Below are the code and all the weights of a small trained network. Each question names an input and a target symbol and asks about switching units off, where a switched-off unit gives its printed mean instead of its output.

import numpy as np


def w(rows, s, z=0):
    codes = np.array(rows[::2]) - 128.0
    scale = np.full(codes.shape[1], s)
    scale[-1] = z or s
    return codes * scale


def f(y):
    return y / 2 * (1 + np.tanh(0.7978845608 * (y + 0.044715 * y**3)))


def softmax(a):
    e = np.exp(a - a.max(-1, keepdims=True))
    return e / e.sum(-1, keepdims=True)


def log_softmax(a):
    a = a - a.max(-1, keepdims=True)
    return a - np.log(np.exp(a).sum(-1, keepdims=True))


def net(x, mask):
    ids = ['ΞΣΨΩαγεζηθτφ'.index(c) for c in x.split()]
    T = len(ids)
    res = E[ids] + P[:T]
    r = res
    for j in range(2):
        rows = slice(2 * j, 2 * j + 2)
        q, k, v = (r @ M[0][rows].T for M in (Q, K, V))
        z = softmax(np.where(np.tri(T) > 0, q @ k.T / 2**0.5, -1e9)) @ v
        o = O[0][rows]
        res = res + np.where(mask[j], z, o[:, -1]) @ o[:, :-1]
    y = f(res @ A[0][:, :-1].T + A[0][:, -1])
    res = res + np.where(mask[2:6], y, B[0][:, -1]) @ B[0][:, :-1]
    return log_softmax(res[-1] @ U[:, :-1].T + U[:, -1])


Q, K, V, O, A, B = {}, {}, {}, {}, {}, {}
E = w([
[146,100,68],'Ξ',
[145,110,76],'Σ',
[128,88,83],'Ψ',
[83,2,71],'Ω',
[142,103,76],'α',
[123,81,30],'γ',
[133,100,127],'ε',
[130,151,67],'ζ',
[129,62,172],'η',
[209,119,210],'θ',
[184,183,188],'τ',
[46,94,211],'φ',
],0.015)
P = w([
[109,149,51],'0',
[101,146,50],'1',
[101,158,60],'2',
[106,165,74],'3',
[109,166,73],'4',
[102,162,97],'5',
[131,211,133],'6',
[121,204,94],'7',
[113,120,2],'8',
],0.0084)
Q[0] = w([
[212,2,138],'h0',
[41,123,243],'h0',
[140,128,26],'h1',
[178,127,181],'h1',
],0.0078)
K[0] = w([
[119,221,79],'h0',
[207,2,101],'h0',
[150,168,173],'h1',
[45,50,132],'h1',
],0.0084)
V[0] = w([
[55,255,182],'h0',
[177,240,82],'h0',
[92,99,50],'h1',
[23,137,116],'h1',
],0.01)
O[0] = w([
[57,159,239,54],'h0',
[153,255,156,147],'h0',
[85,134,121,255],'h1',
[62,78,64,172],'h1',
],0.012,0.0062)
A[0] = w([
[86,120,212,71],'n0',
[85,80,145,67],'n1',
[207,184,141,254],'n2',
[253,102,91,114],'n3',
],0.011,0.0059)
B[0] = w([
[171,106,2,126],'n0',
[189,162,78,161],'n1',
[138,140,219,234],'n2',
[145,102,211,253],'n3',
],0.0076,0.0041)
U = w([
[112,112,115,25],'Ξ',
[80,146,145,155],'Σ',
[117,127,104,2],'Ψ',
[159,132,65,101],'Ω',
[79,191,73,26],'α',
[121,110,105,89],'γ',
[128,123,106,20],'ε',
[6,92,161,249],'ζ',
[125,100,115,99],'η',
[155,94,135,150],'θ',
[130,118,108,64],'τ',
[107,105,115,90],'φ',
],0.017,0.0068)

Each question gives the input, a string of symbols that net reads in full, and the target symbol t.
The units are the heads (2 rows each of Q, K, V and O) and the neurons (one row each of A and B). Each row of codes is followed by its name. A weight is (code - 128) times the scale printed after its matrix; where a second scale follows, it is the last column's (O, A, B and U).
mask holds one flag per unit, heads first, then neurons. A switched-off unit (its flag False) gives its mean, the last column of its rows in O or B, instead of its output. The means were averaged over made-up inputs and are rounded, as every weight is.
A unit's drop is (log p(t) with every unit on - log p(t) with that unit switched off) / (log p(t) with every unit on - log p(t) with every unit switched off).
The circuit of an input: a set's keep is (log p(t) with only the set's units on - log p(t) with every unit switched off) / (log p(t) with every unit on - log p(t) with every unit switched off). Starting from all 6 units, units are removed one at a time, each time the one whose removal leaves the highest keep (on an exact tie, the one counted first), for as long as the keep stays at least 0.8.
units of the circuit, in order: the units of the circuit, biggest drop first
top k neurons: the k neurons with the biggest drops, biggest first
drop of u: that unit's drop, to one decimal
input φ γ γ α γ γ θ γ Ξ, target θ: units of the circuit, in order -> [h1, n3]
input γ τ τ, target Σ: units of the circuit, in order -> [h0, n2]
input ζ ζ Ξ, target α: units of the circuit, in order -> [h0]
input γ ζ γ, target α: units of the circuit, in order -> [h0, h1]
input τ γ ζ, target Σ: units of the circuit, in order -> [h0, n2, h1]
input γ α τ, target Σ: units of the circuit, in order -> [n2, h0]
input θ ζ γ φ φ Ψ ε, target ζ: top 2 neurons -> [n1, n0]
input θ η ζ θ Σ, target θ: top 2 neurons -> [n2, n3]
input γ γ φ ζ τ, target ζ: top 3 neurons -> [n1, n2, n0]
input ε φ α, target ζ: drop of n1 -> -0.1
input γ ζ φ θ φ γ γ φ Ξ, target ζ: drop of h0 -> 1.0
input φ γ Ψ, target ζ: drop of h1 -> 0.2
